Here is a tiny trained network, its code and every weight. The questions are about switching its units off for an input and a class, where a switched-off unit gives its printed mean instead of its output.

import numpy as np


def w(rows, s, z=0):
    codes = np.array(rows[::2]) - 128.0
    scale = np.full(codes.shape[1], s)
    scale[-1] = z or s
    return codes * scale


def f(y):
    return np.maximum(y, 0)


def log_softmax(a):
    a = a - a.max(-1, keepdims=True)
    return a - np.log(np.exp(a).sum(-1, keepdims=True))


def net(x, mask):
    res = np.array(x, float).reshape(1, 8) / 4 @ E
    y = f(res @ A[0][:, :-1].T + A[0][:, -1])
    res = res + np.where(mask, y, B[0][:, -1]) @ B[0][:, :-1]
    return log_softmax(res[-1] @ U[:, :-1].T + U[:, -1])


A, B = {}, {}
E = w([
[136,87,119,182,175,201,129,90,159,170,53,37],'x0',
[224,59,124,68,79,160,1,149,131,101,103,132],'x1',
[50,89,188,52,40,174,178,167,144,125,86,99],'x2',
[146,169,96,56,155,185,121,148,153,226,134,166],'x3',
[145,182,186,174,90,160,91,69,166,158,101,196],'x4',
[134,149,110,163,141,202,163,195,39,103,41,207],'x5',
[133,125,132,129,132,123,134,133,128,129,127,131],'x6',
[108,89,105,191,119,194,147,188,205,92,197,153],'x7',
],0.0088)
A[0] = w([
[93,102,164,117,131,98,134,73,160,160,165,119,62],'N1',
[129,165,119,148,137,170,154,141,90,111,64,202,25],'N2',
[169,161,131,122,112,120,139,139,177,137,146,59,69],'N3',
[134,113,138,118,121,120,123,66,110,150,88,119,245],'N4',
[180,148,185,176,71,151,164,117,129,138,89,177,166],'N5',
[100,95,122,168,122,130,129,160,129,117,151,162,86],'N6',
[161,134,109,136,157,157,155,180,145,104,96,148,67],'N7',
[87,115,132,131,124,161,137,112,159,145,92,121,118],'N8',
[93,133,106,170,122,153,176,137,174,135,180,167,128],'N9',
[161,136,142,133,138,154,151,190,70,124,122,156,52],'N10',
[224,60,144,89,97,155,51,170,99,116,146,120,44],'N11',
[171,125,139,197,183,92,119,94,109,73,139,138,106],'N12',
[80,59,173,91,97,116,170,146,120,135,101,127,68],'N13',
[172,84,113,103,88,145,64,115,149,82,78,131,33],'N14',
[136,122,166,90,127,114,129,104,163,131,191,108,31],'N15',
[100,118,102,173,118,127,126,101,107,51,74,141,101],'N16',
[126,123,162,111,129,89,114,143,144,140,175,138,115],'N17',
[131,142,178,116,95,105,104,82,189,129,178,103,66],'N18',
[150,93,108,186,96,143,111,160,168,96,129,136,183],'N19',
[152,139,130,88,83,105,102,164,129,88,148,165,104],'N20',
[139,146,168,82,96,88,102,106,79,146,88,138,145],'N21',
[95,132,175,119,81,145,156,128,148,148,118,133,91],'N22',
[103,123,100,136,133,146,125,136,85,100,82,150,3],'N23',
[107,144,91,172,108,158,110,172,160,115,121,150,137],'N24',
[147,70,120,117,131,171,123,126,167,102,157,167,161],'N25',
[151,132,153,112,128,144,137,105,181,185,114,200,153],'N26',
[124,152,112,110,142,187,112,149,141,182,122,118,201],'N27',
[191,183,114,176,170,128,92,73,155,111,123,157,79],'N28',
[93,70,173,217,76,71,112,105,104,51,97,98,123],'N29',
[127,89,113,200,180,195,104,110,170,169,41,3,147],'N30',
[74,159,140,109,92,81,119,151,103,136,197,170,86],'N31',
[179,133,27,146,186,115,95,113,122,134,173,158,19],'N32',
[126,137,165,175,92,122,120,74,154,93,110,153,205],'N33',
[143,83,134,134,159,84,125,110,179,175,151,94,66],'N34',
[89,134,159,72,75,172,136,132,141,115,113,122,24],'N35',
[177,105,152,107,109,158,85,131,114,139,151,128,32],'N36',
[143,81,41,57,195,124,183,198,79,89,143,69,193],'N37',
[133,121,111,173,89,160,99,138,157,138,175,119,92],'N38',
[114,144,54,65,165,169,138,148,150,211,141,164,100],'N39',
[117,134,220,110,51,160,126,158,157,143,95,94,61],'N40',
[147,130,146,94,189,96,133,111,92,148,75,75,135],'N41',
[134,166,136,104,131,53,131,87,78,136,79,131,40],'N42',
[134,114,107,162,112,123,167,154,85,120,76,132,61],'N43',
[108,134,161,129,122,98,148,140,122,135,158,192,135],'N44',
[68,202,140,158,151,107,207,105,109,174,141,105,23],'N45',
[96,61,97,157,114,156,147,135,171,169,188,132,177],'N46',
[153,113,142,138,137,137,134,102,168,136,112,96,130],'N47',
],0.011,0.0052)
B[0] = w([
[109,89,117,109,161,197,62,51,95,135,102,111,175],'N1',
[84,48,127,125,83,196,68,85,115,105,53,98,179],'N2',
[107,62,151,106,119,145,109,130,92,120,99,116,160],'N3',
[130,177,162,82,180,121,146,210,111,87,116,135,186],'N4',
[63,175,93,101,111,126,55,100,117,58,188,98,183],'N5',
[168,136,162,111,143,161,124,119,162,149,40,96,159],'N6',
[125,119,97,124,119,174,97,120,65,97,85,133,158],'N7',
[97,141,167,153,152,71,128,149,104,151,150,177,167],'N8',
[133,145,150,108,160,157,160,163,142,90,87,75,188],'N9',
[137,44,123,124,111,177,71,68,85,130,69,156,164],'N10',
[55,140,145,189,204,204,244,59,119,131,189,118,204],'N11',
[183,115,143,174,68,95,134,130,96,184,138,73,192],'N12',
[168,97,141,213,67,88,103,177,79,217,142,80,183],'N13',
[56,128,120,173,195,175,226,85,112,129,161,114,181],'N14',
[137,63,103,152,150,185,52,72,95,96,45,141,167],'N15',
[173,113,103,90,98,98,154,79,118,152,105,142,169],'N16',
[134,102,179,138,115,116,99,108,82,88,84,153,161],'N17',
[96,83,114,92,104,213,51,94,73,118,92,145,186],'N18',
[136,130,181,84,149,114,144,168,187,101,127,82,189],'N19',
[115,85,180,168,158,47,154,139,110,90,112,224,175],'N20',
[148,182,144,99,197,124,121,220,189,97,52,101,177],'N21',
[131,138,110,179,103,110,117,154,100,194,159,98,171],'N22',
[124,58,82,125,112,190,87,100,107,144,78,137,150],'N23',
[146,143,148,115,173,118,104,167,149,112,87,127,169],'N24',
[169,197,144,88,172,113,109,193,146,102,89,117,178],'N25',
[122,196,74,38,65,96,148,112,151,105,217,120,177],'N26',
[175,101,111,71,83,61,171,89,113,101,136,140,184],'N27',
[132,158,140,196,104,94,71,166,110,209,152,84,188],'N28',
[214,90,63,38,59,105,217,94,203,166,171,109,205],'N29',
[104,100,160,156,141,3,128,141,118,68,125,249,248],'N30',
[118,121,179,161,136,87,143,121,137,138,93,237,181],'N31',
[156,110,135,200,42,104,109,182,110,221,94,64,185],'N32',
[129,211,110,57,101,109,133,103,137,84,235,130,184],'N33',
[108,75,127,125,89,209,80,112,30,123,81,145,178],'N34',
[177,121,95,225,74,106,89,179,167,228,86,82,175],'N35',
[96,118,126,173,173,202,216,116,130,124,174,84,158],'N36',
[53,251,61,120,85,86,46,124,152,70,219,113,231],'N37',
[147,139,152,122,180,130,123,182,152,87,60,90,163],'N38',
[227,67,117,73,84,55,202,29,135,199,158,111,188],'N39',
[163,143,121,204,49,130,92,187,126,205,151,118,192],'N40',
[170,167,151,99,159,153,116,202,173,113,83,127,186],'N41',
[174,115,156,119,194,166,115,160,231,119,93,113,171],'N42',
[103,86,121,110,93,177,93,75,109,105,110,116,162],'N43',
[135,128,176,148,163,81,140,142,95,104,138,186,167],'N44',
[69,124,161,160,248,223,202,114,120,143,159,103,205],'N45',
[179,149,130,98,152,165,123,195,129,87,99,122,197],'N46',
[111,111,135,159,138,85,115,148,100,52,121,171,166],'N47',
],0.0064,0.016)
U = w([
[154,125,127,238,95,119,88,177,127,210,133,92,83],'0',
[111,55,117,101,123,193,48,72,110,96,84,139,97],'1',
[79,139,141,185,192,186,224,89,141,127,161,117,118],'2',
[140,143,141,99,130,122,120,150,116,102,140,131,250],'3',
[130,105,153,158,142,62,128,143,134,86,117,254,102],'4',
[172,161,147,73,172,154,119,199,177,92,83,103,88],'5',
[192,96,100,44,90,98,181,68,157,144,156,123,115],'6',
[78,205,94,97,104,124,51,119,149,85,204,121,145],'7',
],0.0095,0.018)

Each question gives the input, the list of numbers given to net, and the class t.
The units are the neurons (one row each of A and B). Each row of codes is followed by its name. A weight is (code - 128) times the scale printed after its matrix; where a second scale follows, it is the last column's (A, B and U).
mask holds one flag per neuron, in row order. A switched-off neuron (its flag False) gives its mean, the last column of its row in B, instead of its output. The means were averaged over made-up inputs and are rounded, as every weight is.
A unit's drop is (log p(t) with every unit on - log p(t) with that unit switched off) / (log p(t) with every unit on - log p(t) with every unit switched off).
The circuit of an input: a set's keep is (log p(t) with only the set's units on - log p(t) with every unit switched off) / (log p(t) with every unit on - log p(t) with every unit switched off). Starting from the 12 units with the biggest drops (on a tie, the unit counted first), units are removed one at a time, each time the one whose removal leaves the highest keep (on an exact tie, the one counted first), for as long as the keep stays at least 0.8.
units of the circuit, in order: the units of the circuit, biggest drop first
most important unit: the unit with the biggest drop
k most important neurons: the k neurons with the biggest drops, biggest first
drop when u is switched off: that unit's drop, to one decimal
input [5,8,-2,1,0,4,-6,1], class 2: units of the circuit, in order -> N11
input [5,6,1,6,7,4,2,5], class 7: 2 most important neurons -> N5, N26
input [0,1,-7,-6,6,4,3,8], class 5: units of the circuit, in order -> N19, N38
input [8,-4,8,-4,7,1,-4,-8], class 0: 4 most important neurons -> N40, N13, N35, N22
input [-4,4,-5,5,-5,-1,3,-8], class 5: 3 most important neurons -> N21, N42, N41
input [-2,-5,-4,4,-6,-5,5,7], class 5: units of the circuit, in order -> N46, N9
input [-5,2,6,6,-3,-4,-4,-5], class 0: units of the circuit, in order -> N35, N13
input [5,-7,5,-8,-7,-1,-5,6], class 6: 3 most important neurons -> N29, N11, N16
input [-7,-5,1,5,1,-3,4,-8], class 5: units of the circuit, in order -> N21, N42
input [-4,-1,-5,8,1,-7,3,2], class 6: 3 most important neurons -> N39, N26, N2
input [-2,-7,-8,-1,5,2,6,-1], class 0: 3 most important neurons -> N28, N12, N32
input [7,-1,4,-1,8,-5,4,0], class 7: units of the circuit, in order -> N33, N5
input [-8,-3,-6,-3,5,-7,-6,-6], class 4: 2 most important neurons -> N31, N44
input [8,0,-4,2,6,1,5,8], class 4: units of the circuit, in order -> N30
input [6,1,6,0,6,-1,-2,-3], class 0: 4 most important neurons -> N40, N35, N37, N22
input [-4,-8,-8,3,8,-8,-5,7], class 0: 3 most important neurons -> N28, N32, N12
input [-2,6,2,-7,-2,-1,3,3], class 6: 3 most important neurons -> N29, N45, N16
input [1,2,8,-7,5,6,-5,7], class 0: 4 most important neurons -> N40, N35, N13, N22
input [8,-8,-8,3,-4,-5,-5,5], class 0: 4 most important neurons -> N32, N28, N11, N12
input [4,1,5,-1,6,-7,-2,8], class 5: most important unit -> N46
input [-3,3,-5,8,8,2,-1,-1], class 6: 2 most important neurons -> N39, N37
input [-4,4,-4,0,1,2,4,-5], class 5: 2 most important neurons -> N21, N30
input [0,7,2,4,8,4,4,-7], class 7: 3 most important neurons -> N5, N26, N45
input [-2,-2,-5,-3,2,-6,2,-2], class 1: units of the circuit, in order -> N18, N1, N34
input [-5,-7,-2,1,-1,5,6,-4], class 2: drop when N30 is switched off -> 0.2
input [4,-7,2,8,6,-7,7,-1], class 6: drop when N37 is switched off -> 0.2
input [-6,-4,-3,-8,0,8,-1,8], class 1: most important unit -> N2
input [4,1,6,2,-8,5,-3,-6], class 7: drop when N37 is switched off -> 1.4
input [-1,3,-7,-8,8,-8,1,4], class 1: drop when N36 is switched off -> 0.0
